Here is a tiny trained network, its code and every weight. The questions are about switching its units off for an input and a target symbol, where a switched-off unit gives its printed mean instead of its output.

import numpy as np


def w(rows, s, z=0):
    codes = np.array(rows[::2]) - 128.0
    scale = np.full(codes.shape[1], s)
    scale[-1] = z or s
    return codes * scale


def norm(h):
    return h / np.sqrt((h * h).mean(-1, keepdims=True) + 1e-5)


def f(y):
    return y / 2 * (1 + np.tanh(0.7978845608 * (y + 0.044715 * y**3)))


def softmax(a):
    e = np.exp(a - a.max(-1, keepdims=True))
    return e / e.sum(-1, keepdims=True)


def log_softmax(a):
    a = a - a.max(-1, keepdims=True)
    return a - np.log(np.exp(a).sum(-1, keepdims=True))


def net(x, mask):
    ids = ['ΨΩαβγδεζθλμξσφ'.index(c) for c in x.split()]
    T = len(ids)
    res = E[ids] + P[:T]
    r = norm(res)
    for j in range(2):
        rows = slice(4 * j, 4 * j + 4)
        q, k, v = (r @ M[0][rows].T for M in (Q, K, V))
        z = softmax(np.where(np.tri(T) > 0, q @ k.T / 4**0.5, -1e9)) @ v
        o = O[0][rows]
        res = res + np.where(mask[j], z, o[:, -1]) @ o[:, :-1]
    y = f(norm(res) @ A[0][:, :-1].T + A[0][:, -1])
    res = res + np.where(mask[2:26], y, B[0][:, -1]) @ B[0][:, :-1]
    return log_softmax(norm(res)[-1] @ U[:, :-1].T + U[:, -1])


Q, K, V, O, A, B = {}, {}, {}, {}, {}, {}
E = w([
[65,59,132,128,147,132,106,122,122],'Ψ',
[89,119,72,181,75,140,72,115,70],'Ω',
[188,72,79,205,167,206,125,118,149],'α',
[116,56,161,145,202,70,111,144,117],'β',
[119,111,134,94,156,32,150,103,109],'γ',
[155,165,107,224,109,120,93,176,96],'δ',
[108,70,70,96,130,59,83,55,129],'ε',
[153,89,108,35,71,111,69,214,160],'ζ',
[148,171,136,180,141,63,108,173,77],'θ',
[195,179,75,171,129,137,123,106,135],'λ',
[100,93,176,123,75,129,145,92,118],'μ',
[110,115,175,137,148,58,81,122,103],'ξ',
[153,115,5,147,96,131,134,100,122],'σ',
[173,107,162,217,193,161,149,175,93],'φ',
],0.027)
P = w([
[252,100,134,172,170,135,125,107,72],'0',
[211,129,143,143,183,173,114,103,115],'1',
[190,136,146,147,169,161,127,122,132],'2',
[153,136,133,149,152,138,133,138,118],'3',
[143,136,134,149,145,130,137,145,126],'4',
[139,138,136,148,142,122,139,146,138],'5',
[134,139,138,148,139,116,140,150,145],'6',
[135,142,141,148,136,115,140,149,154],'7',
[134,141,142,148,135,113,141,150,163],'8',
[138,144,145,148,132,114,141,150,170],'9',
],0.012)
Q[0] = w([
[113,160,159,115,119,155,156,102,149],'H0',
[124,125,122,95,166,143,138,167,98],'H0',
[143,51,177,187,38,86,172,127,191],'H0',
[211,31,168,149,21,114,168,119,55],'H0',
[190,159,112,104,54,64,77,159,124],'H1',
[110,181,185,50,99,112,92,123,130],'H1',
[111,208,158,106,157,176,251,159,116],'H1',
[112,169,118,116,56,191,120,145,138],'H1',
],0.011)
K[0] = w([
[79,195,168,158,115,146,195,103,158],'H0',
[161,80,148,168,165,139,140,130,141],'H0',
[103,144,141,50,98,155,99,189,169],'H0',
[161,148,145,114,56,127,100,152,167],'H0',
[160,189,145,21,58,138,69,202,103],'H1',
[83,182,190,136,124,109,157,65,89],'H1',
[106,236,136,170,194,149,254,93,123],'H1',
[124,170,117,194,48,160,144,83,151],'H1',
],0.0097)
V[0] = w([
[91,123,144,178,215,121,182,125,183],'H0',
[222,99,154,197,113,106,189,80,46],'H0',
[112,97,116,150,111,162,183,185,134],'H0',
[69,199,131,194,148,135,130,4,109],'H0',
[171,180,96,141,153,140,185,110,65],'H1',
[110,113,35,104,171,118,108,195,151],'H1',
[174,81,165,98,42,146,65,189,81],'H1',
[148,174,141,131,149,97,46,192,153],'H1',
],0.013)
O[0] = w([
[137,209,100,170,193,118,162,237,176,108],'H0',
[195,144,180,173,255,157,135,5,126,235],'H0',
[94,92,122,85,185,67,113,138,84,114],'H0',
[183,166,140,133,232,250,13,122,167,81],'H0',
[88,88,183,133,98,66,98,138,227,2],'H1',
[237,145,208,82,110,187,121,24,144,164],'H1',
[154,212,121,22,156,212,108,204,129,209],'H1',
[103,138,176,128,199,191,17,60,159,76],'H1',
],0.0078,0.0076)
A[0] = w([
[88,138,157,158,137,118,158,135,128,144],'N0',
[59,145,68,96,73,96,105,150,164,2],'N1',
[119,161,107,107,118,121,183,105,64,144],'N2',
[151,94,83,129,94,148,124,192,119,154],'N3',
[62,178,170,109,95,139,29,127,141,5],'N4',
[181,72,192,124,69,125,146,134,114,26],'N5',
[193,77,176,76,102,138,95,205,150,72],'N6',
[25,117,135,107,2,157,150,102,155,69],'N7',
[175,165,168,203,130,161,134,116,118,69],'N8',
[130,149,22,144,159,102,127,146,156,105],'N9',
[173,99,107,164,142,44,74,135,222,149],'N10',
[242,173,85,129,123,47,62,163,66,79],'N11',
[105,177,92,98,90,186,151,123,147,72],'N12',
[104,118,97,79,71,70,157,96,207,97],'N13',
[69,121,40,89,72,101,112,251,134,73],'N14',
[172,157,131,65,117,126,86,96,152,168],'N15',
[56,111,44,101,100,137,155,231,117,137],'N16',
[144,98,114,74,81,122,97,93,122,158],'N17',
[119,114,62,147,143,119,105,101,124,18],'N18',
[42,132,136,12,182,128,133,67,145,39],'N19',
[119,165,121,118,151,190,95,183,98,86],'N20',
[161,66,104,151,77,141,91,133,174,152],'N21',
[112,91,140,156,173,138,152,165,147,54],'N22',
[101,195,161,157,157,105,86,136,163,214],'N23',
],0.015,0.0031)
B[0] = w([
[154,148,115,84,98,162,136,155,119,155],'N0',
[77,153,160,137,126,240,167,112,127,143],'N1',
[136,116,147,138,87,138,88,124,173,255],'N2',
[150,139,115,125,119,179,149,134,124,177],'N3',
[133,108,132,92,102,170,173,193,168,143],'N4',
[131,131,84,162,176,112,115,158,120,150],'N5',
[176,139,100,160,149,123,143,111,80,137],'N6',
[160,112,188,153,179,212,103,6,109,180],'N7',
[137,75,128,130,178,120,114,51,119,243],'N8',
[150,68,143,128,137,91,114,85,126,159],'N9',
[98,132,118,102,70,185,97,190,126,180],'N10',
[150,99,145,165,207,148,128,22,114,200],'N11',
[100,101,100,160,159,108,96,96,127,144],'N12',
[64,212,125,117,95,120,138,219,137,159],'N13',
[163,58,146,112,42,32,62,116,193,203],'N14',
[103,149,121,160,100,81,185,177,115,193],'N15',
[87,157,119,141,247,139,149,109,71,246],'N16',
[97,131,111,98,111,124,110,198,168,192],'N17',
[183,119,151,130,124,179,128,99,121,155],'N18',
[171,89,143,160,183,153,134,58,134,151],'N19',
[109,151,141,110,65,82,123,176,152,206],'N20',
[87,174,179,91,118,117,119,179,122,151],'N21',
[126,143,133,125,52,157,109,132,162,192],'N22',
[112,136,112,105,56,142,136,177,135,161],'N23',
],0.021,0.0084)
U = w([
[126,89,127,172,187,166,104,49,123,154],'Ψ',
[128,94,163,89,60,213,69,133,186,3],'Ω',
[62,138,112,130,158,201,130,204,130,248],'α',
[81,66,95,124,156,84,79,180,153,246],'β',
[106,171,167,159,149,106,155,110,227,102],'γ',
[158,157,108,189,72,111,105,120,81,73],'δ',
[111,123,79,49,181,152,174,117,228,100],'ε',
[199,124,83,48,130,137,96,156,54,88],'ζ',
[161,196,167,119,135,103,133,119,105,132],'θ',
[153,216,111,126,144,125,122,99,162,130],'λ',
[74,116,149,119,70,107,199,80,83,124],'μ',
[163,109,187,112,146,126,200,170,143,131],'ξ',
[98,161,5,138,110,140,105,91,154,138],'σ',
[143,95,116,204,107,136,146,172,86,122],'φ',
],0.013,0.0051)

Each question gives the input, a string of symbols that net reads in full, and the target symbol t.
The units are the heads (4 rows each of Q, K, V and O) and the neurons (one row each of A and B). Each row of codes is followed by its name. A weight is (code - 128) times the scale printed after its matrix; where a second scale follows, it is the last column's (O, A, B and U).
mask holds one flag per unit, heads first, then neurons. A switched-off unit (its flag False) gives its mean, the last column of its rows in O or B, instead of its output. The means were averaged over made-up inputs and are rounded, as every weight is.
A unit's drop is (log p(t) with every unit on - log p(t) with that unit switched off) / (log p(t) with every unit on - log p(t) with every unit switched off).
The circuit of an input: a set's keep is (log p(t) with only the set's units on - log p(t) with every unit switched off) / (log p(t) with every unit on - log p(t) with every unit switched off). Starting from the 12 units with the biggest drops (on a tie, the unit counted first), units are removed one at a time, each time the one whose removal leaves the highest keep (on an exact tie, the one counted first), for as long as the keep stays at least 0.8.
circuit, biggest first: the units of the circuit, biggest drop first
unit that matters most: the unit with the biggest drop
top k neurons: the k neurons with the biggest drops, biggest first
heads that matter: for each layer, one digit per head in row order, 1 if its drop is at least 0.15 and else 0, layers parted by /
input Ω β Ψ φ ε Ψ μ β Ω, target Ω: circuit, biggest first => (N16)
input Ψ Ψ β Ψ Ω Ψ, target β: circuit, biggest first => (H0; N14)
input Ψ Ψ ζ ξ φ, target φ: circuit, biggest first => (H0; N5)
input β μ σ β, target Ω: heads that matter => 01
input ε ε Ψ Ψ γ Ω φ φ, target Ω: circuit, biggest first => (N22; N16)
input Ψ μ Ψ μ μ, target α: top 3 neurons => (N16; N11; N8)
input Ω δ μ β β φ ε δ, target Ω: heads that matter => 01
input ε Ψ ε, target Ω: top 2 neurons => (N16; N10)
input Ω δ Ψ φ Ψ Ψ Ψ γ ε μ, target Ψ: heads that matter => 00
input μ σ Ψ λ Ψ Ψ β Ψ λ, target Ω: heads that matter => 01
input σ Ψ Ψ μ μ ε ε λ σ, target Ω: heads that matter => 11
input Ψ μ σ ε ξ ε ε μ, target Ω: circuit, biggest first => (H1; N2; N0)
input Ψ β Ψ γ Ψ Ψ ε Ψ σ δ, target Ψ: top 2 neurons => (N11; N8)
input ε δ γ σ Ω Ψ μ ε ε θ, target Ψ: unit that matters most => N11
input Ψ Ψ μ λ μ γ μ ξ δ μ, target β: heads that matter => 11
input δ ε Ω ζ γ Ψ ε Ω, target Ω: top 2 neurons => (N16; N7)
input Ψ ε Ψ Ω δ Ψ ζ μ ξ, target ξ: top 2 neurons => (N4; N15)
input ε μ β μ β, target Ω: top 4 neurons => (N16; N10; N23; N22)
input ζ Ψ λ ε ε μ γ Ψ ε, target ε: heads that matter => 01
input Ψ ε ε Ω Ψ ε, target α: top neuron => (N17)
input Ψ λ Ψ Ω μ γ γ, target Ω: circuit, biggest first => (H1; N10; H0)
input Ψ ξ Ψ Ψ Ψ Ψ Ψ φ β μ, target Ψ: top 2 neurons => (N8; N14)
input μ μ Ψ Ψ μ μ, target β: circuit, biggest first => (H1; N14)
